(in the rows, 100 means zero)
Each row is followed by its class. Each block has new classes.
[97,99,101,97,129,100,96,91,100,101,93,97,98,99,101,99,78,106,104,110,98,107,86,102,107,99,100,94,94,98,101,100,98,91,88,99,95,94,98]
Z582
[95,99,90,98,79,102,100,93,99,107,102,100,112,104,96,104,104,106,93,75,99,108,110,114,111,118,109,108,95,103,119,105,126,84,61,102,107,104,100]
Z582
[106,99,108,98,82,103,85,100,98,100,96,99,113,99,97,103,65,85,103,104,99,107,96,119,108,119,105,90,95,103,110,110,82,94,48,99,108,106,94]
Z384
[96,101,108,96,131,96,104,94,95,93,97,97,124,111,92,102,66,101,96,86,97,101,98,117,110,123,99,102,121,102,104,103,99,85,86,97,113,105,98]
Z731
[133,106,113,98,45,98,88,104,100,103,98,110,112,94,94,101,75,101,89,121,99,97,101,98,100,116,92,95,89,103,89,107,101,108,92,93,122,96,99]
Z384
[126,102,100,104,84,103,114,78,97,103,94,110,109,99,104,103,75,114,84,109,93,97,101,89,100,85,85,102,97,101,113,108,147,86,136,99,92,87,103]
Z189
[103,100,103,95,135,98,97,110,102,98,104,101,91,99,96,100,129,112,81,100,100,102,99,93,109,111,96,92,86,104,85,103,107,102,97,101,119,92,102]
Z384
[82,95,96,100,140,99,105,88,96,109,100,98,120,110,96,101,115,104,101,88,107,103,105,119,116,119,105,102,117,105,126,105,114,69,79,110,96,106,98]
Z208
[112,100,96,97,37,102,92,100,98,102,105,98,113,91,95,102,88,98,103,116,101,100,101,103,116,111,104,95,76,97,121,101,97,99,58,101,96,103,105]
Z731
[117,103,90,100,42,111,98,104,101,107,101,104,100,99,96,101,134,114,84,108,101,94,102,92,111,108,98,93,72,100,117,108,126,99,79,107,100,97,106]
Z364
[112,101,99,96,93,102,96,102,99,106,102,99,95,95,99,101,105,107,90,98,93,103,104,99,114,123,97,96,87,100,102,107,109,99,81,102,109,92,102]
Z384
[110,98,110,100,129,101,97,99,96,109,96,102,103,99,95,102,112,109,99,119,99,98,95,93,104,116,92,95,89,103,104,104,93,84,97,110,104,92,102]
Z582
[91,98,99,97,157,101,103,94,98,108,95,100,109,108,99,99,114,106,93,96,98,102,101,105,113,119,99,97,103,103,103,104,113,82,95,108,108,98,96]
Z731
[113,100,107,97,102,99,83,91,94,102,93,100,100,102,102,99,91,98,106,112,98,102,92,98,100,112,95,116,90,101,94,109,88,105,81,105,112,101,98]
Z364
[69,98,90,103,149,99,99,100,87,105,100,95,93,108,96,102,145,106,102,94,96,108,91,102,115,124,117,102,88,102,105,99,105,74,63,113,103,101,102]
Z208
[81,96,89,95,56,102,93,108,102,105,92,97,107,109,94,104,116,100,94,96,99,108,95,105,115,130,111,114,83,100,103,101,116,83,37,97,119,108,103]
Z731
[118,107,108,88,154,102,95,101,107,102,87,104,93,89,96,98,75,112,87,106,95,104,101,106,125,95,88,68,97,100,92,109,92,116,107,108,88,89,95]
Z605
[113,104,103,98,163,100,99,88,97,106,88,107,88,92,102,99,93,113,86,91,93,101,106,98,114,99,88,83,103,100,89,112,113,104,113,100,102,87,105]
Z189
[108,101,101,100,64,108,91,69,93,96,93,94,110,104,105,103,65,93,119,115,104,109,80,103,104,115,96,108,97,96,111,100,106,88,74,103,104,114,97]
Z731
[109,105,102,100,136,100,103,78,100,101,93,105,101,100,103,99,69,108,80,98,96,99,97,107,112,93,85,89,112,101,96,101,125,104,127,103,97,92,103]
Z189
[123,121,96,96,58,99,94,82,98,98,98,101,99,95,100,99,85,98,99,103,101,95,101,99,110,95,94,95,91,100,109,108,110,111,92,106,96,98,101]
Z364
[103,96,93,93,64,102,104,88,100,104,102,95,106,102,94,102,69,103,94,86,101,106,104,118,120,101,103,98,96,102,117,106,116,89,70,100,88,102,103]
Z731
[106,96,108,101,141,102,103,82,93,102,102,99,121,113,97,99,137,92,101,88,100,90,105,106,110,138,93,107,109,105,109,106,113,92,112,112,124,99,98]
Z208
[101,103,103,98,142,98,101,91,100,103,94,99,112,109,96,104,69,104,93,90,96,102,102,115,88,108,99,98,113,105,101,104,111,84,97,97,106,102,97]
Z605
[107,99,89,104,128,103,109,82,101,106,95,103,91,97,103,99,113,111,85,99,90,98,99,89,109,87,92,92,92,99,111,103,133,98,118,109,89,90,102]
Z208
[106,98,96,100,95,104,102,78,96,102,101,100,111,102,103,108,80,102,102,106,100,104,95,106,106,106,98,99,92,99,121,104,109,81,91,108,88,100,100]
Z417
[121,104,105,97,37,100,93,95,98,101,97,99,108,101,101,107,78,99,97,123,104,110,89,91,100,117,99,105,80,97,100,108,100,98,72,94,114,101,105]
Z384
[105,98,95,94,84,106,93,92,95,108,98,97,100,95,101,98,126,102,106,104,101,104,103,106,124,110,103,91,78,97,126,106,95,94,66,116,93,99,99]
Z364
[112,104,109,101,124,103,92,100,94,109,93,101,102,88,98,99,100,101,101,125,93,103,107,104,116,104,101,77,73,96,124,114,78,92,66,115,78,94,98]
Z605
[107,104,99,92,112,103,106,101,99,107,103,103,108,105,93,103,115,110,81,94,96,100,103,106,119,120,96,99,98,103,109,110,123,93,101,105,109,92,106]
Z417
[118,102,97,99,85,100,107,84,98,103,96,104,109,104,102,104,69,108,89,105,98,99,97,97,100,102,94,105,99,99,107,103,116,85,117,103,95,95,104]
Z189
[86,99,97,100,108,102,108,95,100,111,102,99,114,108,99,103,117,104,87,89,99,91,100,111,118,121,103,102,101,104,111,104,124,79,82,105,107,101,104]
Z208
[117,98,101,102,146,102,112,68,93,103,95,106,114,105,103,98,126,99,94,97,95,93,104,99,108,118,85,97,114,104,117,109,126,91,135,115,106,93,104]
Z189
[101,96,104,94,152,98,104,75,91,105,94,100,100,112,105,101,99,106,107,93,99,100,87,99,99,117,94,113,113,101,98,95,109,82,126,108,110,95,103]
Z189
[100,101,98,96,115,101,98,101,99,102,97,102,98,100,97,101,105,104,88,93,95,107,98,100,117,109,95,93,94,101,99,102,109,100,92,102,108,90,102]
Z189
[127,101,101,97,52,102,101,91,92,103,102,108,104,92,98,102,70,107,91,101,100,99,109,108,121,96,92,86,94,101,116,111,117,104,98,101,90,91,104]
Z364
[84,97,100,97,148,98,105,111,97,106,103,99,103,111,96,99,148,107,84,85,96,99,100,104,118,124,97,99,106,103,94,101,111,99,100,109,122,98,112]
Z208
[111,99,103,97,74,99,91,97,95,100,102,98,100,102,100,102,121,98,102,108,105,100,93,142,107,124,102,104,80,100,103,106,95,100,76,106,112,99,104]
Z384
[109,107,101,100,133,101,112,92,100,99,94,101,97,92,99,100,86,113,87,96,98,105,112,103,118,95,95,88,99,104,107,107,111,95,95,105,92,92,101]
Z417
[103,97,96,99,83,99,107,91,98,105,102,102,108,107,105,111,108,108,92,97,97,100,98,98,113,113,94,101,95,103,105,103,133,87,105,110,106,95,108]
Z582
[107,97,97,100,95,104,92,93,94,106,95,94,108,94,99,100,89,100,104,112,99,100,102,104,109,108,106,102,79,101,124,108,97,85,64,108,92,99,95]
Z605
[112,99,111,97,81,100,97,116,99,107,101,105,107,102,94,109,107,110,85,118,94,98,101,94,110,112,94,93,86,103,94,104,103,100,89,93,113,92,105]
Z189
[94,98,98,93,86,99,105,104,103,101,105,102,100,104,99,101,131,108,85,89,97,103,100,99,117,112,96,104,99,103,98,99,123,97,102,104,113,95,108]
Z582
[107,94,95,103,74,100,102,94,99,103,102,107,100,100,101,101,100,108,89,99,99,101,101,98,114,99,95,96,93,101,103,99,130,103,104,103,100,94,103]
Z189
[113,99,103,97,123,102,102,84,96,105,92,105,102,96,99,98,90,108,92,105,98,100,109,104,114,99,95,86,96,104,118,109,110,91,101,107,86,94,98]
Z364
[97,98,104,95,139,101,88,91,98,104,91,95,84,99,101,98,113,101,104,100,95,110,94,99,115,109,104,90,77,96,101,105,93,93,65,110,101,95,97]
Z208
[128,100,99,100,37,102,94,100,96,104,103,107,107,87,98,102,95,106,95,120,97,100,110,97,117,105,100,90,61,98,128,113,115,98,64,105,92,95,104]
Z384
[127,100,115,102,119,100,93,99,93,108,91,102,100,91,96,99,101,103,95,117,96,98,108,103,111,118,96,81,85,102,108,113,83,103,81,104,107,92,95]
Z605
[93,96,102,92,118,104,97,103,98,104,96,96,113,109,93,99,91,104,91,86,97,110,102,114,113,115,103,93,106,109,102,100,114,83,86,100,112,100,99]
Z208
[118,103,94,99,114,109,96,85,96,107,87,99,99,83,101,99,93,102,98,104,94,96,112,102,122,92,97,76,79,96,131,111,102,99,75,115,73,85,97]
Z605
[116,99,101,99,162,105,107,67,94,104,87,103,106,103,102,99,76,109,109,105,98,102,97,98,104,98,90,99,106,99,122,105,108,77,124,111,82,92,103]
Z417
[113,98,105,96,110,100,104,77,97,99,96,101,100,103,107,101,72,105,94,99,99,102,84,92,100,102,87,107,108,98,93,101,113,102,128,101,106,93,107]
Z189

Each row is followed by its class. Each block has new classes.
[94,75,109,96,114,110,85,105,116,88,95,93,83,94,101,97,103,101,101,123,103,106,105,106,101,101,99,96,102,106,104,92,105,101,90,100,99,95,103]
(30)
[89,93,100,89,107,102,91,89,117,99,90,98,116,112,96,118,95,94,94,123,100,107,102,108,94,98,99,96,112,99,100,96,97,106,89,91,100,97,106]
(28)
[101,103,94,101,109,104,96,110,111,93,83,92,95,103,95,102,98,99,101,130,94,96,105,106,96,95,100,103,90,100,95,97,97,112,91,97,97,90,104]
(30)
[102,105,80,97,114,101,93,99,120,107,70,83,112,97,89,107,100,102,100,155,96,91,94,104,97,87,99,107,103,93,99,98,98,116,87,100,94,88,110]
(37)
[101,137,62,93,108,85,103,96,136,99,93,98,132,111,82,97,80,102,89,107,87,88,112,98,93,100,102,121,97,108,80,93,90,126,95,88,78,95,105]
(37)
[97,95,82,99,106,110,89,104,118,94,80,96,98,105,95,110,95,98,107,134,97,100,100,106,98,96,103,95,102,97,104,94,96,111,89,103,101,93,105]
(28)
[104,82,85,100,113,114,86,120,128,88,87,100,59,94,91,83,109,103,106,116,100,107,108,101,95,105,105,100,81,107,102,92,101,107,94,103,98,95,103]
(30)
[94,96,100,98,109,106,93,95,116,97,89,104,98,105,97,108,99,98,102,119,98,98,105,107,102,96,98,99,100,99,100,104,102,105,89,98,99,92,104]
(28)
[93,89,92,93,111,105,83,108,127,97,84,97,108,102,99,98,94,96,99,127,107,110,102,105,96,90,102,101,100,100,98,92,102,106,86,103,101,99,106]
(28)
[92,66,118,93,131,107,89,116,141,100,118,94,63,98,103,88,103,103,109,106,101,97,104,107,111,98,104,110,94,100,113,90,105,99,107,93,106,96,103]
(37)
[91,98,111,90,119,99,96,96,129,100,94,92,118,106,98,99,90,97,96,125,99,96,103,105,100,96,105,95,107,98,97,94,102,108,85,98,98,94,113]
(28)
[95,84,96,92,104,116,82,104,119,87,83,90,90,112,95,99,97,100,100,124,105,114,101,104,90,100,98,96,91,102,102,100,99,117,89,103,88,95,113]
(30)
[92,93,105,93,106,95,102,104,114,99,94,94,109,102,99,104,88,100,95,121,105,96,105,106,104,95,104,97,103,96,97,96,102,102,91,96,106,94,108]
(28)
[102,99,124,107,103,105,111,92,110,92,96,93,79,109,95,119,88,95,100,86,95,96,104,108,99,98,112,93,86,104,107,104,105,108,93,90,96,96,109]
(31)
[88,84,112,90,107,112,84,97,117,92,80,87,112,106,93,102,90,86,93,137,102,113,106,110,98,93,104,100,98,97,97,99,107,117,81,99,96,95,115]
(28)
[100,89,114,92,111,114,91,107,122,95,88,87,92,93,101,86,97,96,106,126,100,108,108,105,88,105,105,107,92,103,96,96,109,107,88,98,95,93,111]
(30)
[101,107,71,107,96,108,101,99,114,95,84,101,86,110,90,116,92,99,102,109,92,95,102,104,100,98,109,99,95,103,100,100,95,113,94,91,95,95,105]
(38)
[88,81,105,87,104,106,85,110,105,92,79,96,108,106,97,97,91,98,97,131,102,110,108,106,105,103,100,93,98,102,101,95,105,104,80,101,91,97,112]
(28)
[94,111,87,95,127,107,89,78,111,88,86,96,104,99,87,113,101,96,102,143,95,95,108,113,93,101,84,106,100,98,96,89,95,119,89,95,83,88,98]
(38)
[94,112,85,97,103,56,97,99,116,100,95,96,117,102,98,107,95,103,99,122,94,86,100,103,100,93,99,95,98,93,101,102,94,106,94,99,102,95,103]
(28)
[96,62,92,102,111,130,79,121,131,85,73,97,47,103,97,94,107,92,103,131,110,123,106,106,95,103,103,95,79,114,112,96,106,104,103,101,98,95,115]
(30)
[98,126,67,97,112,82,105,105,133,96,82,103,118,112,91,108,81,103,98,126,85,74,104,103,94,96,96,103,99,91,86,99,95,117,86,90,97,79,105]
(38)
[87,87,112,104,94,102,100,89,93,85,86,98,99,117,98,129,87,93,93,108,97,92,103,107,103,93,107,82,100,96,104,98,101,115,88,89,110,93,107]
(28)

Each row is followed by its class.
[105,87,106,94,106,69,113,92,82,99,59,98,99,97,94,98,101,118,96,103,94,113,97,99,106,93,100,113,98,96,92,89,111,106,97,101,94,107,97]
<63>
[105,94,101,102,90,91,112,95,84,100,68,100,96,105,94,102,96,108,95,101,92,112,97,103,92,96,97,104,103,103,99,91,110,101,97,100,99,108,98]
<52>
[107,98,97,103,101,94,113,102,84,99,100,98,94,109,93,114,102,107,89,101,96,109,97,101,91,98,97,104,104,103,100,90,106,101,97,95,99,105,104]
<52>
[107,86,100,94,107,63,114,99,78,98,78,100,99,95,90,100,100,123,93,100,98,112,101,99,109,95,99,112,94,95,87,87,113,105,97,97,95,109,98]
<63>
[101,90,102,92,94,73,101,87,79,100,28,99,99,95,96,75,81,120,103,100,91,115,101,105,106,91,104,108,100,96,89,91,130,107,101,103,95,110,93]
<63>
[105,93,102,94,105,66,108,91,80,98,56,103,98,93,90,87,97,122,100,99,95,112,100,102,112,92,101,114,100,97,89,89,118,106,100,100,95,108,95]
<63>
[107,98,98,103,89,98,98,101,81,99,72,102,98,104,93,90,79,109,94,96,94,116,103,113,88,94,103,101,107,102,97,93,130,99,98,99,100,109,98]
<52>
[101,93,103,94,109,72,123,90,87,98,52,94,95,100,90,105,113,105,96,110,94,107,92,96,109,97,96,107,99,97,97,90,94,105,97,101,97,105,100]
<63>
[103,90,101,95,106,74,120,91,79,99,52,95,94,100,89,103,108,115,94,107,93,110,93,98,105,94,97,109,98,99,94,89,104,108,97,102,94,108,99]
<63>
[99,88,105,92,104,70,112,87,86,100,37,98,96,100,90,90,102,113,103,105,91,111,97,97,113,94,101,110,97,97,94,90,110,109,99,107,95,107,97]
<63>
[106,93,102,100,102,89,119,96,86,101,59,94,97,107,91,111,109,105,93,105,95,110,92,97,97,98,97,104,100,107,101,92,97,101,95,103,99,104,102]
<63>
[107,94,99,99,98,87,108,100,80,100,75,100,99,105,93,100,94,114,91,98,91,114,101,106,93,96,96,107,104,101,97,88,115,101,98,97,98,105,100]
<63>
[102,92,102,99,103,78,115,92,79,101,52,98,95,100,90,96,98,113,96,104,95,114,96,101,103,96,99,109,100,101,99,89,111,103,99,101,96,106,100]
<63>
[99,89,104,92,117,61,122,93,89,99,85,96,99,90,95,104,120,112,100,107,103,100,96,86,119,98,97,113,93,94,92,93,89,108,100,103,94,105,99]
<62>
[99,88,105,92,105,63,115,88,85,101,32,97,99,93,89,89,103,112,102,106,94,111,97,97,113,89,102,112,96,98,92,92,109,107,99,105,94,109,93]
<63>
[105,89,102,97,105,75,121,92,79,100,51,97,93,101,87,109,105,112,92,104,93,114,94,97,102,96,98,109,100,100,98,87,106,105,96,102,95,109,101]
<62>
[98,91,104,97,104,77,112,94,88,100,49,97,97,98,93,96,103,110,99,105,94,109,96,95,108,95,98,111,98,98,94,95,106,106,101,103,97,105,97]
<63>
[101,90,103,101,103,75,118,91,80,100,31,94,96,101,88,98,106,110,95,107,89,112,94,101,104,94,99,108,99,101,98,91,105,104,99,105,97,108,98]
<63>
[107,99,100,105,101,99,115,102,87,98,102,98,96,109,94,118,104,104,85,101,98,106,94,103,87,99,95,102,103,105,103,92,101,97,96,97,101,104,103]
<52>
[105,83,103,96,88,60,113,80,60,102,17,99,93,100,76,71,73,132,98,105,79,132,97,114,100,85,105,114,100,101,88,78,151,110,98,104,93,120,90]
<63>
[102,95,102,103,97,89,116,95,81,100,50,95,89,109,89,104,97,109,91,103,90,116,93,104,92,93,98,102,104,104,101,90,112,102,95,96,98,105,102]
<52>
[103,103,101,104,94,100,113,97,85,100,62,97,95,110,92,107,97,135,91,103,92,116,96,106,88,98,98,100,103,104,105,89,109,101,95,101,101,103,101]
<52>
[101,91,105,93,106,71,114,90,84,99,48,96,96,95,92,99,106,112,95,105,96,110,96,95,114,95,97,112,96,101,95,91,102,106,98,103,95,107,99]
<63>
[110,96,97,101,99,90,105,107,82,96,121,102,98,105,94,112,93,117,88,94,98,113,100,106,89,97,99,100,103,106,97,89,115,98,96,94,97,107,103]
<60>
[95,93,106,99,106,90,137,92,93,102,17,84,93,110,90,115,132,90,92,119,89,107,78,88,104,97,94,99,97,108,110,97,72,100,88,113,101,101,101]
<63>
[102,93,94,97,100,75,111,92,84,101,52,100,98,97,92,95,104,113,98,104,94,112,97,101,105,96,99,108,100,106,95,90,110,103,98,102,97,106,91]
<63>
[105,98,101,101,89,99,102,96,89,98,68,98,97,104,93,94,88,106,95,99,94,110,101,106,92,97,98,103,102,99,99,95,117,99,98,100,99,107,98]
<52>
[97,93,106,97,109,84,133,87,89,99,19,87,97,108,88,109,126,97,90,114,84,108,87,92,105,98,95,101,97,104,103,93,89,105,94,109,98,104,102]
<63>
[106,96,98,103,98,92,110,102,73,101,93,100,96,109,93,105,92,113,86,98,95,114,99,106,88,95,100,105,103,102,99,88,116,101,97,96,99,106,104]
<52>
